Below are the code and all the weights of a small trained network. Each question names an input and a class and asks about switching units off, where a switched-off unit gives its printed mean instead of its output.

import numpy as np


def w(rows, s, z=0):
    codes = np.array(rows[::2]) - 128.0
    scale = np.full(codes.shape[1], s)
    scale[-1] = z or s
    return codes * scale


def f(y):
    return np.maximum(y, 0)


def log_softmax(a):
    a = a - a.max(-1, keepdims=True)
    return a - np.log(np.exp(a).sum(-1, keepdims=True))


def net(x, mask):
    res = np.array(x, float).reshape(1, 4) / 4 @ E
    y = f(res @ A[0][:, :-1].T + A[0][:, -1])
    res = res + np.where(mask, y, B[0][:, -1]) @ B[0][:, :-1]
    return log_softmax(res[-1] @ U[:, :-1].T + U[:, -1])


A, B = {}, {}
E = w([
[79,207,19,76,119,87,92],'x0',
[176,117,104,140,255,23,72],'x1',
[144,14,90,105,45,51,140],'x2',
[104,84,75,218,105,186,13],'x3',
],0.0084)
A[0] = w([
[101,50,64,219,112,161,36,86],'N1',
[168,116,128,154,161,80,124,129],'N2',
[136,218,147,140,166,165,116,72],'N3',
[195,75,184,174,149,136,219,7],'N4',
[116,111,165,115,68,186,176,109],'N5',
[129,147,134,114,151,93,209,100],'N6',
[178,154,125,80,138,117,211,30],'N7',
[69,142,169,94,2,186,149,159],'N8',
[115,89,131,142,44,43,164,106],'N9',
[169,81,175,201,119,164,88,76],'N10',
[127,192,164,142,175,179,99,111],'N11',
[142,133,89,118,193,31,83,142],'N12',
[155,111,222,120,152,104,235,102],'N13',
[174,123,133,98,200,89,80,111],'N14',
[68,215,46,77,109,73,73,57],'N15',
[142,106,95,198,102,150,45,29],'N16',
[99,223,178,181,224,186,143,81],'N17',
[74,202,47,117,49,151,169,141],'N18',
[169,117,109,182,206,56,137,118],'N19',
[92,186,4,108,96,63,145,32],'N20',
[147,107,132,53,136,123,158,73],'N21',
[188,12,74,120,89,107,117,124],'N22',
[76,222,159,177,143,226,171,90],'N23',
[208,141,151,132,166,76,56,163],'N24',
[152,44,99,107,60,64,149,91],'N25',
[176,139,137,155,195,82,110,151],'N26',
[133,101,229,225,127,121,184,60],'N27',
[135,57,94,126,59,66,140,110],'N28',
[178,102,143,148,183,72,114,98],'N29',
[147,95,104,116,45,124,147,145],'N30',
[64,157,122,104,158,72,211,43],'N31',
[123,162,140,125,64,175,191,183],'N32',
[149,151,175,73,131,89,201,95],'N33',
[146,88,115,51,130,73,207,123],'N34',
[169,87,197,196,110,157,60,94],'N35',
[198,162,202,87,123,74,178,75],'N36',
[197,71,204,144,145,144,157,34],'N37',
],0.0082,0.0015)
B[0] = w([
[39,219,103,158,168,255,81,247],'N1',
[187,99,126,141,130,165,174,183],'N2',
[83,78,133,69,221,48,162,200],'N3',
[170,121,199,176,121,39,63,216],'N4',
[219,79,84,153,86,153,173,217],'N5',
[95,210,132,167,128,176,105,183],'N6',
[84,193,137,151,124,189,99,187],'N7',
[203,103,77,166,63,200,205,255],'N8',
[91,103,109,62,183,70,178,209],'N9',
[135,168,157,161,120,87,77,203],'N10',
[78,84,71,60,185,69,152,202],'N11',
[186,95,111,157,59,174,159,240],'N12',
[106,190,162,140,144,171,78,230],'N13',
[157,98,59,138,102,162,172,206],'N14',
[187,87,219,193,59,28,50,242],'N15',
[49,206,142,156,153,202,111,204],'N16',
[73,61,102,43,204,52,161,241],'N17',
[207,88,170,177,75,105,113,219],'N18',
[180,96,59,152,71,190,183,217],'N19',
[146,115,236,190,118,32,64,227],'N20',
[103,166,117,135,148,154,93,168],'N21',
[63,112,113,65,178,107,156,229],'N22',
[99,71,113,88,174,106,199,237],'N23',
[150,105,78,150,75,175,197,209],'N24',
[81,104,122,76,205,76,155,226],'N25',
[170,68,90,131,93,176,172,204],'N26',
[179,76,186,147,125,45,90,219],'N27',
[56,84,94,22,192,74,141,218],'N28',
[210,93,81,145,94,163,169,201],'N29',
[116,88,89,98,166,126,174,196],'N30',
[88,216,155,161,108,160,81,184],'N31',
[175,89,82,146,85,175,138,215],'N32',
[100,185,134,137,135,215,74,205],'N33',
[71,207,117,108,162,176,124,212],'N34',
[125,176,195,160,118,96,77,207],'N35',
[73,200,112,150,123,173,80,208],'N36',
[153,103,187,161,82,45,72,210],'N37',
],0.0068,0.0082)
U = w([
[219,101,53,156,59,207,242,254],'0',
[50,105,91,29,230,71,191,113],'1',
[52,253,113,163,145,232,38,79],'2',
[198,127,197,183,84,29,28,38],'3',
],0.012,0.00084)

Each question gives the input, the list of numbers given to net, and the class t.
The units are the neurons (one row each of A and B). Each row of codes is followed by its name. A weight is (code - 128) times the scale printed after its matrix; where a second scale follows, it is the last column's (A, B and U).
mask holds one flag per neuron, in row order. A switched-off neuron (its flag False) gives its mean, the last column of its row in B, instead of its output. The means were averaged over made-up inputs and are rounded, as every weight is.
A unit's drop is (log p(t) with every unit on - log p(t) with that unit switched off) / (log p(t) with every unit on - log p(t) with every unit switched off).
The circuit of an input: a set's keep is (log p(t) with only the set's units on - log p(t) with every unit switched off) / (log p(t) with every unit on - log p(t) with every unit switched off). Starting from the 12 units with the biggest drops (on a tie, the unit counted first), units are removed one at a time, each time the one whose removal leaves the highest keep (on an exact tie, the one counted first), for as long as the keep stays at least 0.8.
units of the circuit, in order: the units of the circuit, biggest drop first
most important unit: the unit with the biggest drop
top k neurons: the k neurons with the biggest drops, biggest first
drop of u: that unit's drop, to one decimal
input [-8,-2,1,8], class 2: units of the circuit, in order => N1
input [-5,-3,-5,5], class 1: top 2 neurons => N23, N17
input [-8,-4,0,7], class 3: top 3 neurons => N27, N37, N4
input [-8,3,6,-5], class 3: top 3 neurons => N4, N37, N27
input [7,0,-7,-3], class 1: top 2 neurons => N17, N3
input [5,7,7,8], class 2: top 3 neurons => N1, N16, N8
input [4,-5,-5,-1], class 0: top 2 neurons => N8, N18
input [-4,0,-3,1], class 3: top 4 neurons => N28, N22, N25, N9
input [8,-3,-7,-2], class 3: top 2 neurons => N15, N18
input [-1,7,7,6], class 0: top 3 neurons => N12, N19, N29
input [7,5,0,4], class 3: top 2 neurons => N15, N20
input [-2,-3,4,-4], class 1: top 2 neurons => N1, N9
input [8,-6,8,-7], class 1: top 2 neurons => N28, N9
input [-8,-6,7,3], class 3: top 2 neurons => N4, N37
input [-7,-4,-4,-5], class 3: top 2 neurons => N27, N4
input [2,3,1,-3], class 0: most important unit => N1
input [8,-1,0,-8], class 2: drop of N33 => 0.2
input [-6,8,-7,7], class 0: drop of N19 => 0.1
input [7,-3,-7,2], class 1: drop of N17 => 0.4
input [7,-2,-4,3], class 3: drop of N2 => 0.0
input [3,8,4,-8], class 0: most important unit => N12
